Below is a small trained network, with its code and all its weights. Each question gives an input and a target symbol and asks what happens when units are switched off, that is, made to give their printed mean instead of their output.

import numpy as np


def w(rows, s, z=0):
    codes = np.array(rows[::2]) - 128.0
    scale = np.full(codes.shape[1], s)
    scale[-1] = z or s
    return codes * scale


def f(y):
    return np.maximum(y, 0)


def softmax(a):
    e = np.exp(a - a.max(-1, keepdims=True))
    return e / e.sum(-1, keepdims=True)


def log_softmax(a):
    a = a - a.max(-1, keepdims=True)
    return a - np.log(np.exp(a).sum(-1, keepdims=True))


def net(x, mask):
    ids = ['αγδεζησφ'.index(c) for c in x.split()]
    T = len(ids)
    res = E[ids] + P[:T]
    u = 0
    for l in range(2):
        q, k, v = (res @ M[l].T for M in (Q, K, V))
        z = softmax(np.where(np.tri(T) > 0, q @ k.T / 3**0.5, -1e9)) @ v
        res = res + np.where(mask[u], z, O[l][:, -1]) @ O[l][:, :-1]
        u += 1
        y = f(res @ A[l][:, :-1].T + A[l][:, -1])
        res = res + np.where(mask[u : u + 8], y, B[l][:, -1]) @ B[l][:, :-1]
        u += 8
    return log_softmax(res[-1] @ U[:, :-1].T + U[:, -1])


Q, K, V, O, A, B = {}, {}, {}, {}, {}, {}
E = w([
[141,254,62],'α',
[93,114,86],'γ',
[86,109,77],'δ',
[133,146,105],'ε',
[1,156,223],'ζ',
[95,101,45],'η',
[129,107,14],'σ',
[58,153,48],'φ',
],0.0097)
P = w([
[122,115,175],'0',
[93,151,100],'1',
[186,168,175],'2',
[105,120,166],'3',
[91,238,135],'4',
[191,177,185],'5',
[109,118,162],'6',
[88,255,152],'7',
[196,199,194],'8',
[118,113,145],'9',
],0.015)
Q[0] = w([
[111,61,135],'0.h0',
[69,215,156],'0.h0',
[254,86,77],'0.h0',
],0.0085)
K[0] = w([
[82,153,17],'0.h0',
[3,25,172],'0.h0',
[12,179,154],'0.h0',
],0.0064)
V[0] = w([
[140,249,122],'0.h0',
[91,183,161],'0.h0',
[74,173,118],'0.h0',
],0.014)
O[0] = w([
[67,242,155,193],'0.h0',
[254,82,146,255],'0.h0',
[144,233,114,217],'0.h0',
],0.0072,0.0082)
A[0] = w([
[177,89,91,229],'0.n0',
[150,153,149,140],'0.n1',
[184,131,97,134],'0.n2',
[107,176,164,151],'0.n3',
[68,155,128,119],'0.n4',
[3,69,162,124],'0.n5',
[163,71,77,3],'0.n6',
[104,138,146,111],'0.n7',
],0.016,0.0049)
B[0] = w([
[160,221,78,135],'0.n0',
[120,85,159,199],'0.n1',
[80,69,95,154],'0.n2',
[80,138,183,246],'0.n3',
[155,204,106,170],'0.n4',
[141,39,85,156],'0.n5',
[52,138,254,128],'0.n6',
[152,209,147,153],'0.n7',
],0.0081,0.014)
Q[1] = w([
[2,191,47],'1.h0',
[8,103,31],'1.h0',
[199,145,110],'1.h0',
],0.0075)
K[1] = w([
[96,134,251],'1.h0',
[157,154,122],'1.h0',
[1,126,89],'1.h0',
],0.0098)
V[1] = w([
[91,180,160],'1.h0',
[2,115,181],'1.h0',
[168,222,200],'1.h0',
],0.0094)
O[1] = w([
[122,140,156,200],'1.h0',
[8,105,65,190],'1.h0',
[145,109,224,247],'1.h0',
],0.014,0.015)
A[1] = w([
[200,25,89,142],'1.n0',
[75,162,126,145],'1.n1',
[115,142,165,111],'1.n2',
[193,146,91,255],'1.n3',
[117,114,142,174],'1.n4',
[128,9,119,40],'1.n5',
[97,83,178,132],'1.n6',
[84,202,164,102],'1.n7',
],0.013,0.0056)
B[1] = w([
[57,211,169,130],'1.n0',
[113,133,87,187],'1.n1',
[157,109,95,203],'1.n2',
[136,107,254,133],'1.n3',
[117,116,136,163],'1.n4',
[193,166,69,130],'1.n5',
[179,78,55,217],'1.n6',
[126,143,102,251],'1.n7',
],0.011,0.027)
U = w([
[91,146,173,68],'α',
[255,80,190,155],'γ',
[101,132,200,164],'δ',
[133,132,93,196],'ε',
[52,112,30,126],'ζ',
[34,49,182,132],'η',
[226,138,70,5],'σ',
[226,10,42,133],'φ',
],0.0095,0.0034)

Each question gives the input, a string of symbols that net reads in full, and the target symbol t.
The units are the heads (3 rows each of Q, K, V and O) and the neurons (one row each of A and B). Each row of codes is followed by its name. A weight is (code - 128) times the scale printed after its matrix; where a second scale follows, it is the last column's (O, A, B and U).
mask holds one flag per unit, layer by layer, with each layer's heads first. A switched-off unit (its flag False) gives its mean, the last column of its rows in O or B, instead of its output. The means were averaged over made-up inputs and are rounded, as every weight is.
A unit's drop is (log p(t) with every unit on - log p(t) with that unit switched off) / (log p(t) with every unit on - log p(t) with every unit switched off).
The circuit of an input: a set's keep is (log p(t) with only the set's units on - log p(t) with every unit switched off) / (log p(t) with every unit on - log p(t) with every unit switched off). Starting from the 12 units with the biggest drops (on a tie, the unit counted first), units are removed one at a time, each time the one whose removal leaves the highest keep (on an exact tie, the one counted first), for as long as the keep stays at least 0.8.
units of the circuit, in order: the units of the circuit, biggest drop first
unit that matters most: the unit with the biggest drop
top k neurons: the k neurons with the biggest drops, biggest first
k most important neurons of layer l: the k neurons of layer l with the biggest drops, biggest first
drop when u is switched off: that unit's drop, to one decimal
input ζ ζ α ζ ζ ζ ζ ζ γ, target γ: unit that matters most	0.h0
input ζ ζ ζ γ ζ η, target γ: 3 most important neurons of layer 1	1.n1, 1.n6, 1.n7
input σ α η ζ φ φ, target ζ: top 4 neurons	0.n5, 1.n6, 0.n6, 1.n3
input ζ σ ε α ζ ζ ζ ζ ε, target γ: top 3 neurons	0.n3, 0.n0, 0.n1
input α φ γ ε ζ δ η ζ α ζ, target φ: units of the circuit, in order	1.n6, 0.n5
input ζ ζ γ ζ φ ζ, target γ: units of the circuit, in order	0.h0, 1.h0, 0.n3, 0.n1
input ζ α σ, target γ: units of the circuit, in order	1.h0, 0.n3, 1.n3
input ζ φ α ζ φ α, target γ: units of the circuit, in order	0.h0, 1.h0, 0.n3, 1.n3
input ζ ζ α α φ α, target γ: units of the circuit, in order	1.h0, 0.h0, 1.n1, 0.n1
input ζ δ δ, target γ: top 2 neurons	0.n3, 0.n0
input ζ δ γ, target γ: top 2 neurons	0.n3, 0.n0
input ζ α δ, target γ: units of the circuit, in order	1.h0, 0.n3, 0.h0, 1.n3
input γ ζ ζ ζ φ σ σ, target ζ: units of the circuit, in order	0.h0, 1.h0
input ζ δ φ, target γ: unit that matters most	0.n3
input ζ γ σ ζ γ ζ, target γ: top 2 neurons	0.n3, 0.n0
input σ ζ α, target ζ: top 3 neurons	0.n6, 0.n5, 1.n6
input ζ α φ, target γ: 3 most important neurons of layer 1	1.n1, 1.n6, 1.n7
input γ σ ζ ζ α ζ ε ζ, target ζ: 2 most important neurons of layer 0	0.n3, 0.n4
input ζ ζ σ ζ ε η, target γ: drop when 0.n3 is switched off	0.5
input ζ ζ ζ δ ζ ζ α ζ σ, target γ: drop when 1.h0 is switched off	0.4
input ζ δ ε, target γ: drop when 0.h0 is switched off	0.1
input α γ ζ ε ζ, target ζ: top neuron	0.n3
